What each symbol does to the items:
state | + ^ & ~ * %
w716 | w178 w973 w370 w410 w136 w26
w988 | w164 w600 w865 w409 w948 w160
w772 | w353 w851 w732 w860 w72 w936
w251 | w253 w355 w891 w198 w608 w744
w248 | w461 w333 w102 w484 w827 w759
w809 | w168 w670 w561 w355 w644 w130
w497 | w90 w865 w183 w503 w741 w785
w617 | w35 w56 w800 w110 w760 w600
w821 | w644 w296 w727 w390 w670 w168
w503 | w507 w90 w374 w732 w785 w902
w102 | w248 w982 w528 w725 w928 w331
w978 | w744 w608 w56 w167 w253 w205
w198 | w205 w253 w760 w530 w744 w85
w110 | w948 w35 w595 w329 w600 w164
w558 | w600 w760 w899 w988 w35 w948
w968 | w517 w946 w564 w928 w213 w333
w785 | w770 w329 w907 w902 w409 w851
w645 | w717 w727 w801 w149 w561 w199
w364 | w709 w564 w461 w423 w273 w102
w423 | w365 w709 w576 w795 w102 w725
w732 | w772 w507 w439 w213 w902 w873
w136 | w245 w795 w918 w26 w422 w127
w576 | w423 w364 w484 w25 w528 w669
w717 | w390 w821 w645 w766 w809 w355
w185 | w670 w275 w739 w809 w296 w644
w217 | w891 w274 w744 w448 w149 w56
w183 | w497 w531 w770 w374 w246 w907
w333 | w892 w860 w982 w461 w466 w768
w770 | w183 w160 w785 w72 w913 w239
w800 | w617 w592 w530 w595 w448 w558
w669 | w725 w102 w543 w422 w365 w216
w561 | w809 w185 w403 w199 w821 w390
w341 | w404 w484 w422 w912 w315 w764
w873 | w936 w72 w946 w466 w353 w976
w827 | w768 w466 w928 w759 w892 w364
w661 | w150 w439 w466 w273 w585 w968
w727 | w821 w373 w471 w717 w185 w809
w865 | w988 w558 w531 w90 w110 w329
w585 | w946 w334 w976 w968 w732 w213
w725 | w484 w248 w669 w341 w331 w315
w600 | w530 w198 w558 w164 w167 w86
w759 | w528 w768 w331 w543 w364 w423
w246 | w741 w595 w913 w907 w865 w90
w892 | w564 w976 w333 w364 w661 w273
w259 | w334 w907 w353 w585 w503 w732
w150 | w213 w732 w661 w982 w946 w517
w178 | w127 w422 w716 w373 w245 w275
w641 | w764 w315 w245 w370 w404 w918
w768 | w273 w661 w827 w528 w564 w709
w315 | w543 w759 w216 w764 w576 w25
w26 | w275 w245 w116 w185 w127 w296
w973 | w422 w669 w764 w178 w795 w245
w216 | w315 w331 w795 w641 w484 w404
w902 | w72 w770 w334 w873 w851 w353
w409 | w913 w164 w90 w851 w160 w183
w795 | w216 w365 w25 w245 w725 w341
w35 | w167 w978 w617 w948 w198 w530
w644 | w134 w682 w821 w130 w787 w471
w744 | w217 w606 w978 w85 w442 w592
w127 | w912 w341 w178 w296 w641 w370
w199 | w355 w809 w274 w251 w390 w608
w709 | w928 w968 w364 w365 w982 w248
w331 | w759 w827 w365 w315 w461 w576
w213 | w860 w772 w150 w333 w873 w466
w422 | w341 w725 w973 w127 w216 w641
w592 | w56 w149 w205 w617 w891 w760
w72 | w374 w183 w902 w936 w239 w259
w164 | w215 w530 w988 w913 w86 w531
w946 | w873 w902 w585 w517 w772 w860
w595 | w110 w617 w215 w741 w558 w988
w608 | w606 w130 w766 w744 w801 w442
w134 | w739 w116 w644 w403 w410 w727
w149 | w766 w717 w442 w56 w199 w251
w471 | w727 w410 w168 w645 w739 w561
w670 | w787 w370 w185 w168 w682 w134
w296 | w682 w912 w373 w644 w370 w787
w764 | w973 w543 w641 w716 w25 w136
w564 | w968 w585 w892 w709 w150 w982
w801 | w645 w471 w355 w442 w403 w274
w215 | w595 w800 w164 w246 w899 w865
w370 | w716 w764 w275 w787 w918 w116
w160 | w531 w86 w329 w183 w215 w246
w273 | w982 w150 w768 w102 w968 w928
w918 | w136 w25 w912 w116 w973 w178
w851 | w239 w913 w507 w353 w183 w374
w766 | w608 w390 w149 w978 w355 w253
w245 | w641 w216 w136 w275 w341 w912
w543 | w669 w528 w315 w973 w423 w795
w353 | w259 w239 w772 w976 w374 w439
w442 | w149 w645 w253 w592 w274 w891
w56 | w978 w766 w592 w35 w251 w198
w274 | w199 w561 w606 w891 w717 w766
w517 | w466 w873 w968 w827 w860 w892
w373 | w296 w127 w410 w821 w275 w670
w439 | w732 w503 w936 w150 w334 w946
w374 | w503 w497 w72 w439 w907 w334
w461 | w364 w892 w248 w576 w768 w528
w787 | w410 w716 w670 w471 w116 w739
w466 | w661 w936 w517 w768 w976 w564
w390 | w130 w644 w717 w608 w168 w801
w982 | w333 w213 w273 w248 w517 w827
w329 | w160 w948 w741 w770 w164 w913
w948 | w86 w167 w110 w160 w530 w215
w403 | w561 w739 w130 w274 w727 w717
w205 | w592 w442 w198 w800 w217 w448
w448 | w760 w891 w85 w558 w56 w35
w484 | w576 w461 w725 w404 w759 w543
w976 | w585 w259 w860 w564 w439 w150
w86 | w899 w85 w948 w531 w800 w595
w410 | w373 w178 w787 w727 w26 w185
w907 | w785 w741 w239 w334 w90 w507
w606 | w274 w403 w608 w217 w645 w149
w85 | w448 w217 w167 w899 w592 w617
w741 | w329 w110 w246 w785 w988 w409
w912 | w918 w404 w127 w682 w764 w716
w116 | w26 w136 w682 w739 w178 w373
w530 | w800 w205 w600 w215 w85 w899
w760 | w198 w251 w448 w600 w978 w167
w130 | w403 w134 w390 w606 w471 w645
w365 | w331 w928 w423 w216 w248 w484
w507 | w851 w409 w503 w772 w770 w72
w860 | w976 w353 w213 w892 w936 w661
w899 | w558 w448 w86 w865 w617 w110
w334 | w902 w785 w259 w946 w507 w772
w682 | w116 w918 w296 w134 w716 w410
w90 | w409 w988 w497 w507 w329 w770
w936 | w439 w374 w873 w661 w259 w585
w239 | w907 w246 w851 w259 w497 w503
w739 | w185 w26 w134 w561 w373 w821
w168 | w471 w787 w809 w801 w134 w403
w404 | w25 w576 w341 w918 w543 w973
w275 | w370 w641 w26 w670 w912 w682
w891 | w251 w199 w217 w760 w766 w978
w167 | w85 w744 w35 w86 w205 w800
w253 | w442 w801 w251 w205 w606 w217
w913 | w246 w215 w409 w239 w531 w497
w25 | w795 w423 w404 w136 w669 w422
w531 | w865 w899 w160 w497 w595 w741
w355 | w801 w168 w199 w253 w130 w606
w528 | w102 w273 w759 w669 w709 w365
w928 | w827 w517 w709 w331 w333 w461

In the rows, zero is written as 52.

The rows follow the links: the fewer symbols apart two items are, the more alike their rows tend to be.

Each row is also shifted at random along 3 hidden directions that mean nothing.

Some items, each with a row of numbers:
w948
[ 36  48  44  55  55  40  44  54  51  47  50  53  64  51  48  38  52  49  41  54  48  49  59  47  56  52  61  44  51  64  49  44  57  45  57  53  51  50]
w670
[ 43  44  39  49  47  69  54  51  70  59  55  56  46  47  48  55  60  45  61  57  55  53  39  49  40  51  54  65  43  45  50  60  56  48  52  54  45  52]
w471
[ 44  49  56  48  54  70  49  57  58  57  47  51  55  43  52  55  46  50  55  52  46  54  45  53  43  51  57  56  44  49  50  56  52  51  41  48  48  40]
w213
[ 53  48  54  56  45  38  58  55  41  52  52  49  48  63  49  56  56  49  52  46  57  53  56  46  62  52  37  48  49  51  57  54  54  56  68  48  58  58]
w809
[ 57  48  56  48  54  74  53  52  62  62  48  56  48  50  54  58  58  47  65  52  40  56  35  57  33  44  54  64  42  38  46  46  57  51  32  53  40  46]
w275
[ 53  47  45  49  47  66  49  53  57  55  48  53  46  41  46  58  48  54  51  55  64  52  60  44  55  54  53  52  56  59  48  72  51  56  59  47  48  47]
w199
[ 53  56  48  44  47  70  59  47  56  66  49  64  41  56  60  56  57  52  62  49  41  61  36  57  37  43  53  65  44  30  53  30  53  52  27  52  36  51]
w576
[ 50  52  54  52  40  58  54  58  54  43  59  43  39  53  55  61  50  56  57  46  66  55  51  55  55  58  36  60  51  44  52  60  51  56  57  55  59  56]
w801
[ 49  56  46  48  54  64  37  53  56  44  45  53  55  34  52  46  37  63  38  54  57  53  68  51  55  56  65  45  62  67  41  53  48  51  40  54  46  41]
w530
[ 42  43  35  54  49  43  48  46  57  51  53  62  52  54  46  40  69  46  50  58  50  51  58  48  48  45  58  54  59  58  40  44  62  47  54  62  40  59]
w507
[ 58  62  56  53  52  37  60  48  43  53  55  53  53  66  60  48  52  53  51  46  44  55  46  56  54  50  49  51  48  42  64  29  48  52  47  51  55  59]
w353
[ 33  57  62  54  48  30  61  52  35  48  55  47  54  64  55  53  52  51  53  47  50  50  53  54  61  53  45  45  55  49  61  54  49  56  66  48  64  55]
w466
[ 80  48  50  57  53  45  60  50  52  59  54  54  47  65  50  55  62  44  56  50  52  53  43  48  52  49  41  56  40  43  60  43  56  51  57  50  51  64]
w661
[ 56  50  54  55  47  41  58  57  41  56  49  48  49  64  49  57  51  48  48  43  55  55  54  44  62  54  38  47  42  49  64  50  52  56  65  42  59  55]
w370
[ 55  49  51  48  47  67  54  52  53  63  45  55  44  47  49  63  48  52  56  50  57  54  53  45  53  51  49  53  48  49  55  64  50  58  54  43  47  45]
w800
[ 38  45  41  52  47  46  53  49  49  59  47  62  51  60  49  45  65  47  52  52  45  55  55  47  48  43  54  52  53  51  47  39  59  50  51  54  40  54]
w644
[ 33  44  45  49  48  67  50  54  66  53  55  51  51  45  48  54  58  47  62  57  53  51  42  52  40  52  55  63  47  49  45  65  56  49  51  56  49  49]
w770
[ 31  54  53  54  42  35  53  57  41  41  54  48  48  63  57  46  54  54  48  43  52  57  59  55  59  53  41  50  55  50  51  37  54  52  55  57  57  58]
w442
[ 43  57  43  47  53  57  51  42  58  54  53  62  52  45  55  46  53  55  53  59  48  51  50  57  45  49  68  56  61  52  49  45  49  49  40  56  43  51]
w946
[ 54  46  56  57  45  36  62  49  45  53  57  53  44  67  51  57  70  45  62  50  53  50  50  54  52  46  37  56  56  45  50  54  58  56  64  57  54  65]
w365
[ 81  49  54  54  50  61  53  53  61  46  60  47  42  51  53  59  57  52  60  53  61  53  45  59  46  53  40  64  51  45  46  55  54  52  47  62  54  61]
w198
[ 49  51  55  49  55  51  54  44  45  65  43  66  54  57  52  51  58  48  55  53  37  54  51  52  45  41  60  50  56  49  48  42  53  55  42  49  39  47]
w86
[ 38  51  46  53  55  43  48  54  48  55  46  54  63  57  50  42  51  48  42  50  43  53  55  45  54  51  59  43  45  57  56  37  55  47  52  47  49  48]
w558
[ 34  46  40  52  47  45  54  50  52  58  51  60  52  61  49  43  65  44  52  51  45  54  49  47  47  45  54  54  47  49  51  37  61  46  52  54  43  56]
w341
[ 46  63  59  47  48  60  61  52  46  58  52  47  48  51  57  64  35  58  55  47  56  53  45  50  58  58  49  49  46  43  69  63  40  60  56  37  61  45]
w891
[ 12  56  50  46  42  52  61  45  48  60  51  60  49  57  56  53  57  51  61  50  42  55  43  55  45  46  56  57  55  40  55  48  51  54  47  51  46  48]
w768
[ 57  55  62  55  54  48  58  62  45  55  51  39  58  59  52  59  42  47  50  43  50  53  42  47  58  58  40  47  30  46  70  52  49  53  61  38  66  49]
w422
[ 52  52  49  48  46  59  60  44  62  51  64  52  40  48  53  61  60  52  67  58  62  48  41  58  45  53  50  65  58  43  52  71  49  54  58  57  55  59]
w404
[ 45  59  52  48  46  58  59  50  54  51  58  47  44  48  55  62  43  57  57  52  61  51  46  53  55  58  50  55  53  46  61  68  44  56  59  47  61  51]
w716
[ 55  42  43  50  44  65  54  47  64  55  56  58  38  45  46  59  64  49  64  58  64  49  52  50  45  49  49  64  61  51  40  73  56  55  57  57  44  56]
w766
[ 57  62  47  45  57  63  52  44  54  61  46  62  53  47  58  48  43  57  49  54  43  55  47  54  47  48  67  52  51  46  56  35  45  51  32  48  41  46]
w873
[ 59  51  62  57  53  35  57  51  39  51  52  50  53  62  51  55  55  50  52  49  51  50  57  51  59  50  44  46  56  54  55  55  52  55  64  50  58  56]
w592
[ 41  50  49  50  56  49  49  42  52  54  49  62  55  48  50  46  60  52  55  60  46  47  59  55  46  45  66  52  68  59  39  55  55  51  48  58  42  49]
w912
[ 58  49  54  49  48  65  58  47  56  60  52  55  42  48  50  64  56  50  63  55  57  51  48  52  46  49  50  59  56  46  49  70  51  58  54  49  48  50]
w531
[ 35  47  54  56  55  38  45  56  51  40  54  47  61  54  49  40  59  47  48  53  46  49  58  55  50  51  53  49  56  60  41  47  59  45  54  63  55  54]
w827
[ 84  49  56  57  60  52  55  53  61  52  58  45  54  55  50  54  58  44  57  54  52  49  37  54  46  53  46  58  40  46  57  52  54  47  53  54  58  61]
w968
[ 74  53  55  56  55  46  55  57  46  57  49  47  55  60  50  54  45  49  45  47  54  53  50  44  61  54  43  45  37  51  68  46  51  52  60  40  59  55]
w503
[ 73  63  55  55  62  36  51  47  45  46  54  51  60  54  57  42  44  58  40  53  49  49  56  55  60  54  59  43  56  58  60  36  45  49  49  52  57  58]
w978
[ 45  57  54  48  59  52  51  44  46  61  44  62  59  49  54  49  49  53  51  55  39  51  53  54  48  46  67  47  59  53  51  47  48  54  41  47  45  43]
w246
[ 37  52  62  55  52  38  45  61  38  44  47  45  60  58  53  46  49  54  43  44  43  54  62  54  58  53  47  43  51  57  48  40  54  51  50  53  58  48]

The symbols that take the first to the second take the third to the fourth, perhaps in another order. What is the fourth?
Answer with the item's name.
[ 58  59  44  48  58  64  40  49  57  49  46  57  55  35  54  43  38  64  40  57  54  53  64  52  54  55  70  47  62  64  46  46  46  49  37  54  44  44]
to [ 35  54  39  47  46  60  47  46  61  46  55  58  46  43  54  45  54  58  52  57  56  54  56  55  47  52  62  58  63  54  43  50  51  49  43  61  44  52]
as [ 81  52  55  57  57  43  55  53  44  57  48  50  54  59  50  54  49  51  45  48  53  52  56  46  61  51  45  44  45  54  61  47  51  54  59  44  54  56]
to w661

[ 31  52  56  49  52  48  51  49  39  59  40  59  56  54  52  50  50  53  49  51  42  52  61  49  54  45  59  43  59  56  50  50  52  56  49  46  44  41]
to [ 63  52  51  51  63  50  44  45  46  59  40  63  60  48  50  45  51  53  44  57  42  50  64  49  51  45  66  42  61  63  45  45  53  51  44  50  39  45]
as [ 56  53  53  50  61  50  45  49  40  61  36  60  62  49  50  46  43  54  39  52  41  53  66  46  57  47  65  36  57  64  51  42  50  54  44  43  42  40]
to w35

[ 55  51  52  56  51  38  47  53  49  40  55  51  52  58  54  43  59  53  48  50  50  53  59  58  53  50  47  52  59  55  42  36  56  48  47  65  51  61]
to [ 25  48  50  50  45  46  54  52  39  61  41  60  53  59  50  50  56  49  49  48  43  56  60  45  54  46  53  46  54  52  50  44  56  54  53  46  43  45]
as [ 63  46  54  57  50  37  57  51  45  51  54  52  47  63  49  55  63  47  55  50  56  50  55  51  56  49  40  52  55  51  51  54  56  54  65  55  54  62]
to w409

[ 56  45  46  51  54  52  54  39  55  62  50  68  49  56  50  48  73  45  61  59  41  50  49  56  38  38  59  60  62  49  38  44  60  50  41  62  34  57]
to [ 34  52  48  51  49  47  56  53  41  66  42  58  56  66  52  48  53  45  47  44  38  59  47  44  52  46  52  46  37  45  62  30  55  50  49  42  45  47]
as [ 28  58  44  45  46  60  52  50  52  54  50  57  49  47  56  48  45  59  50  51  50  56  53  52  51  53  61  53  55  49  54  45  47  52  42  51  46  46]
to w978

[ 24  46  41  47  40  66  53  57  58  57  50  51  47  47  47  57  48  51  53  50  59  54  50  42  53  56  50  55  43  49  58  66  54  53  61  44  52  44]
to [ 69  50  54  48  51  70  57  48  53  68  45  58  44  50  50  65  51  50  59  51  52  55  46  48  48  47  50  57  46  44  55  60  50  59  47  42  44  47]
as [ 25  51  51  54  52  41  50  58  44  52  47  50  64  59  51  44  50  48  44  47  41  53  53  47  55  51  54  43  41  54  57  40  55  48  55  47  55  46]
to w800

[ 68  45  46  58  52  46  55  53  64  46  64  47  49  57  47  52  65  44  58  56  59  47  42  52  48  54  43  61  45  49  52  57  58  46  64  59  59  66]
to [ 68  51  51  56  53  45  57  56  48  56  53  48  52  61  50  54  51  47  48  48  55  53  47  45  59  54  42  49  37  48  65  48  53  53  62  44  59  58]
as [ 54  47  43  56  61  43  44  49  57  49  52  56  63  51  48  37  59  47  45  58  45  48  54  50  48  49  64  49  51  62  46  40  58  42  49  58  47  56]
to w558

[ 53  49  44  48  51  71  54  53  61  64  48  55  50  46  49  57  49  48  55  52  51  54  41  45  46  52  56  57  37  46  59  55  52  51  48  43  46  46]
to [ 58  49  54  48  59  72  44  53  62  55  47  54  55  41  51  53  49  52  54  55  47  52  49  55  41  50  60  56  49  53  43  54  54  50  36  54  44  43]
as [ 58  49  54  48  46  67  61  48  54  66  50  57  40  53  51  66  58  49  67  52  53  53  43  51  44  46  46  61  50  40  52  65  51  60  51  46  46  50]
to w410

[ 50  52  50  52  41  57  52  58  56  41  60  43  40  48  53  58  48  58  54  49  69  53  55  54  58  60  39  57  55  50  51  64  50  54  59  56  60  57]
to [ 53  63  56  48  47  60  58  55  48  54  54  45  45  50  57  62  34  60  51  46  59  55  46  50  60  60  46  51  44  44  69  57  41  58  54  40  62  48]
as [ 46  57  58  55  52  31  59  48  41  47  57  49  55  62  55  49  54  51  53  50  50  48  52  56  57  53  49  48  57  51  57  51  49  53  62  54  61  58]
to w936

[ 46  49  51  48  50  69  46  53  60  51  49  56  48  43  53  53  52  55  55  53  51  55  53  56  44  50  55  58  55  51  39  51  55  51  37  58  42  46]
to [ 33  43  40  50  47  65  49  54  70  49  58  52  49  41  45  52  59  48  58  58  59  49  46  50  44  54  56  62  51  53  44  69  57  48  56  58  50  51]
as [ 57  61  54  49  51  59  54  52  53  50  55  46  47  45  56  59  35  60  48  51  63  51  50  51  60  61  52  49  51  50  63  62  40  57  56  43  62  49]
to w759

[ 49  53  53  56  51  30  59  45  49  44  63  52  51  61  53  48  66  48  59  56  54  45  50  59  51  50  49  56  63  51  50  53  52  51  64  63  59  66]
to [ 57  51  60  57  51  36  56  54  37  52  49  48  52  61  50  55  53  51  49  47  54  51  60  49  62  52  41  43  54  55  57  55  52  57  66  47  58  55]
as [ 40  54  52  46  46  68  49  54  53  55  46  56  47  48  55  54  48  56  54  48  48  60  51  53  47  49  53  56  49  45  47  44  52  54  35  51  42  44]
to w149

[ 32  47  59  56  50  38  49  58  47  43  53  48  58  60  52  45  61  48  51  48  43  53  55  57  50  49  47  51  52  53  43  42  59  48  51  61  53  54]
to [ 36  50  61  55  49  39  51  59  42  46  49  48  55  63  55  48  57  49  51  44  41  55  54  57  52  48  43  50  49  48  48  37  57  51  48  57  53  52]
as [ 77  49  51  57  56  48  56  53  57  53  58  48  52  59  49  52  56  44  54  52  54  50  41  50  51  53  44  55  38  48  60  49  54  48  58  50  57  61]
to w273

[ 30  45  41  56  52  37  44  53  57  42  55  51  63  51  46  37  59  48  44  57  51  47  60  48  53  53  60  48  57  65  43  50  59  43  60  61  53  54]
to [ 47  49  56  56  60  40  44  56  50  43  51  49  64  55  51  41  56  49  47  53  43  49  55  55  50  50  55  48  52  59  44  42  58  46  49  59  53  52]
as [ 41  48  41  53  53  43  44  53  49  51  46  57  61  50  48  39  53  52  38  54  50  51  65  44  58  50  62  42  55  66  49  44  56  48  54  51  46  49]
to w595

[ 33  59  51  47  50  55  57  43  50  62  49  61  53  53  58  52  52  53  57  53  40  54  43  55  44  46  62  55  53  42  57  43  48  52  41  48  45  47]
to [ 33  60  53  46  54  54  55  44  47  60  47  60  56  50  57  51  46  55  52  53  40  53  50  54  49  48  65  49  56  48  57  46  46  53  42  46  46  43]
as [ 43  45  51  55  55  41  51  52  55  49  56  53  59  60  51  43  68  42  56  54  40  50  44  57  41  45  53  57  48  49  46  39  61  44  48  62  49  58]
to w865

[ 48  50  50  48  55  70  50  55  60  59  48  52  55  44  50  55  45  49  54  54  48  53  42  49  44  52  58  54  40  49  55  56  51  50  45  44  48  42]
to [ 35  45  40  49  47  66  50  54  67  53  54  51  50  43  46  53  54  49  56  57  58  51  46  47  46  54  55  59  47  52  49  65  55  49  55  52  50  49]
as [ 39  62  51  45  55  56  51  46  48  59  46  59  57  47  56  49  40  58  47  54  43  53  52  52  51  51  68  47  55  52  57  44  45  53  41  45  47  41]
to w149

[ 57  48  58  57  49  35  60  49  44  51  56  52  48  65  51  55  66  47  59  51  52  49  53  55  53  47  41  53  58  49  51  55  55  55  64  55  55  62]
to [ 58  43  47  57  44  37  58  51  51  49  58  52  43  63  47  53  69  45  57  51  60  50  55  50  54  49  38  56  55  51  49  56  59  53  68  59  54  66]
as [ 52  55  53  56  53  31  57  45  48  44  61  50  53  59  54  47  60  51  55  56  52  46  52  58  54  51  52  51  62  52  53  50  51  50  61  60  60  64]
to w439

[ 26  55  50  47  48  53  59  43  51  59  52  62  51  53  56  51  57  51  60  54  42  53  45  56  44  46  61  56  57  43  52  47  50  52  45  53  45  48]
to [ 46  54  49  49  60  51  47  41  54  53  49  61  58  44  52  45  55  54  50  62  45  46  58  55  47  47  70  50  68  61  42  54  51  50  45  56  44  48]
as [ 28  56  55  48  55  48  49  48  42  56  42  57  60  48  52  48  45  56  46  54  44  50  62  51  55  49  66  41  63  60  49  56  48  55  50  46  49  40]
to w198

